Below are the code and all the weights of a small trained network. Each question names an input and a target symbol and asks about switching units off, where a switched-off unit gives its printed mean instead of its output.

import numpy as np


def w(rows, s, z=0):
    codes = np.array(rows[::2]) - 128.0
    scale = np.full(codes.shape[1], s)
    scale[-1] = z or s
    return codes * scale


def f(y):
    return np.maximum(y, 0)


def softmax(a):
    e = np.exp(a - a.max(-1, keepdims=True))
    return e / e.sum(-1, keepdims=True)


def log_softmax(a):
    a = a - a.max(-1, keepdims=True)
    return a - np.log(np.exp(a).sum(-1, keepdims=True))


def net(x, mask):
    ids = ['βδηθστφω'.index(c) for c in x.split()]
    T = len(ids)
    res = E[ids] + P[:T]
    r = res
    for j in range(3):
        rows = slice(2 * j, 2 * j + 2)
        q, k, v = (r @ M[0][rows].T for M in (Q, K, V))
        z = softmax(np.where(np.tri(T) > 0, q @ k.T / 2**0.5, -1e9)) @ v
        o = O[0][rows]
        res = res + np.where(mask[j], z, o[:, -1]) @ o[:, :-1]
    y = f(res @ A[0][:, :-1].T + A[0][:, -1])
    res = res + np.where(mask[3:7], y, B[0][:, -1]) @ B[0][:, :-1]
    return log_softmax(res[-1] @ U[:, :-1].T + U[:, -1])


Q, K, V, O, A, B = {}, {}, {}, {}, {}, {}
E = w([
[86,236,74,120,105,60,101],'β',
[131,163,104,101,116,126,169],'δ',
[76,190,211,181,91,154,133],'η',
[184,144,151,190,49,127,189],'θ',
[129,144,170,23,65,235,176],'σ',
[2,80,88,62,188,102,148],'τ',
[193,44,139,128,113,127,239],'φ',
[157,149,103,221,63,206,50],'ω',
],0.007)
P = w([
[151,114,191,106,147,93,89],'0',
[148,175,130,128,160,166,176],'1',
[129,63,183,130,95,73,85],'2',
[101,141,109,147,120,163,159],'3',
[96,63,133,110,35,92,67],'4',
[74,130,90,185,101,174,168],'5',
[80,71,107,98,2,118,71],'6',
[49,118,74,222,91,172,181],'7',
],0.0078)
Q[0] = w([
[71,95,78,24,65,153,191],'head 0',
[94,87,145,113,32,73,67],'head 0',
[109,91,223,143,185,98,148],'head 1',
[95,6,177,102,7,157,19],'head 1',
[105,50,148,102,21,84,87],'head 2',
[156,50,152,133,216,32,190],'head 2',
],0.021)
K[0] = w([
[56,80,64,136,68,110,193],'head 0',
[115,136,110,237,44,135,63],'head 0',
[120,102,205,98,201,178,178],'head 1',
[53,18,161,140,86,225,169],'head 1',
[135,2,57,127,126,132,151],'head 2',
[219,115,156,46,223,127,119],'head 2',
],0.022)
V[0] = w([
[154,140,138,207,149,154,46],'head 0',
[187,100,64,124,149,206,63],'head 0',
[88,146,89,252,129,76,132],'head 1',
[185,103,40,91,108,132,118],'head 1',
[229,184,174,155,55,137,147],'head 2',
[77,215,146,103,88,135,75],'head 2',
],0.022)
O[0] = w([
[94,85,83,104,146,185,58,117],'head 0',
[83,31,140,123,159,147,141,24],'head 0',
[122,128,177,172,192,71,188,185],'head 1',
[195,85,134,99,83,93,153,79],'head 1',
[143,102,148,48,123,55,253,158],'head 2',
[124,175,136,51,196,161,130,255],'head 2',
],0.012,0.0076)
A[0] = w([
[133,63,197,84,139,61,219,234],'neuron 0',
[133,29,172,119,108,119,251,2],'neuron 1',
[216,117,220,91,159,75,21,4],'neuron 2',
[83,56,160,121,63,76,78,40],'neuron 3',
],0.014,0.00081)
B[0] = w([
[156,36,172,167,55,237,145,253],'neuron 0',
[88,250,81,98,212,60,82,223],'neuron 1',
[250,62,177,134,224,95,48,156],'neuron 2',
[36,56,192,149,94,65,137,173],'neuron 3',
],0.011,0.014)
U = w([
[169,120,178,195,92,217,190,255],'β',
[52,55,133,98,186,140,89,64],'δ',
[183,96,105,107,121,83,111,123],'η',
[23,255,40,147,180,113,151,230],'θ',
[143,132,124,178,116,155,46,12],'σ',
[120,125,158,145,76,48,100,74],'τ',
[180,88,183,78,205,56,99,9],'φ',
[133,135,60,39,73,128,73,89],'ω',
],0.0054,0.0036)

Each question gives the input, a string of symbols that net reads in full, and the target symbol t.
The units are the heads (2 rows each of Q, K, V and O) and the neurons (one row each of A and B). Each row of codes is followed by its name. A weight is (code - 128) times the scale printed after its matrix; where a second scale follows, it is the last column's (O, A, B and U).
mask holds one flag per unit, heads first, then neurons. A switched-off unit (its flag False) gives its mean, the last column of its rows in O or B, instead of its output. The means were averaged over made-up inputs and are rounded, as every weight is.
A unit's drop is (log p(t) with every unit on - log p(t) with that unit switched off) / (log p(t) with every unit on - log p(t) with every unit switched off).
The circuit of an input: a set's keep is (log p(t) with only the set's units on - log p(t) with every unit switched off) / (log p(t) with every unit on - log p(t) with every unit switched off). Starting from all 7 units, units are removed one at a time, each time the one whose removal leaves the highest keep (on an exact tie, the one counted first), for as long as the keep stays at least 0.8.
units of the circuit, in order: the units of the circuit, biggest drop first
most important unit: the unit with the biggest drop
heads that matter: for each layer, one digit per head in row order, 1 if its drop is at least 0.15 and else 0, layers parted by /
drop of u: that unit's drop, to one decimal
input β β β φ β β β, target φ: units of the circuit, in order	[head 1; head 2; neuron 2]
input β τ σ, target σ: units of the circuit, in order	[head 2]
input φ β τ, target τ: heads that matter	001
input φ η β θ β σ η, target ω: units of the circuit, in order	[head 1; neuron 1; neuron 0]
input β β β β θ, target β: units of the circuit, in order	[neuron 0; head 2]
input ω τ φ η η σ δ, target ω: units of the circuit, in order	[head 1; neuron 0; neuron 1]
input η β δ, target θ: units of the circuit, in order	[head 1; neuron 0]
input η η η, target θ: heads that matter	110
input β β θ θ β β β, target φ: units of the circuit, in order	[head 2; head 1; neuron 2]
input η ω η β, target β: heads that matter	011
input δ η φ φ τ φ, target θ: units of the circuit, in order	[neuron 1; head 2]
input β β θ η β, target β: units of the circuit, in order	[head 2; neuron 1; neuron 0]
input β φ σ, target τ: units of the circuit, in order	[head 2; neuron 3]
input β β θ β η, target β: most important unit	head 2
input τ β β θ β β η, target θ: heads that matter	010
input β β β ω β τ, target β: heads that matter	110
input β η β η β, target θ: heads that matter	010
input φ τ β, target τ: heads that matter	001
input φ β τ δ δ, target σ: heads that matter	001
input β σ η, target ω: units of the circuit, in order	[head 1]
input β θ η, target β: drop of head 2	2.9
input β σ β η τ β η, target σ: drop of neuron 2	0.1
input τ φ ω δ η, target δ: drop of neuron 3	0.1
input η ω σ η η η β, target θ: drop of neuron 0	0.6
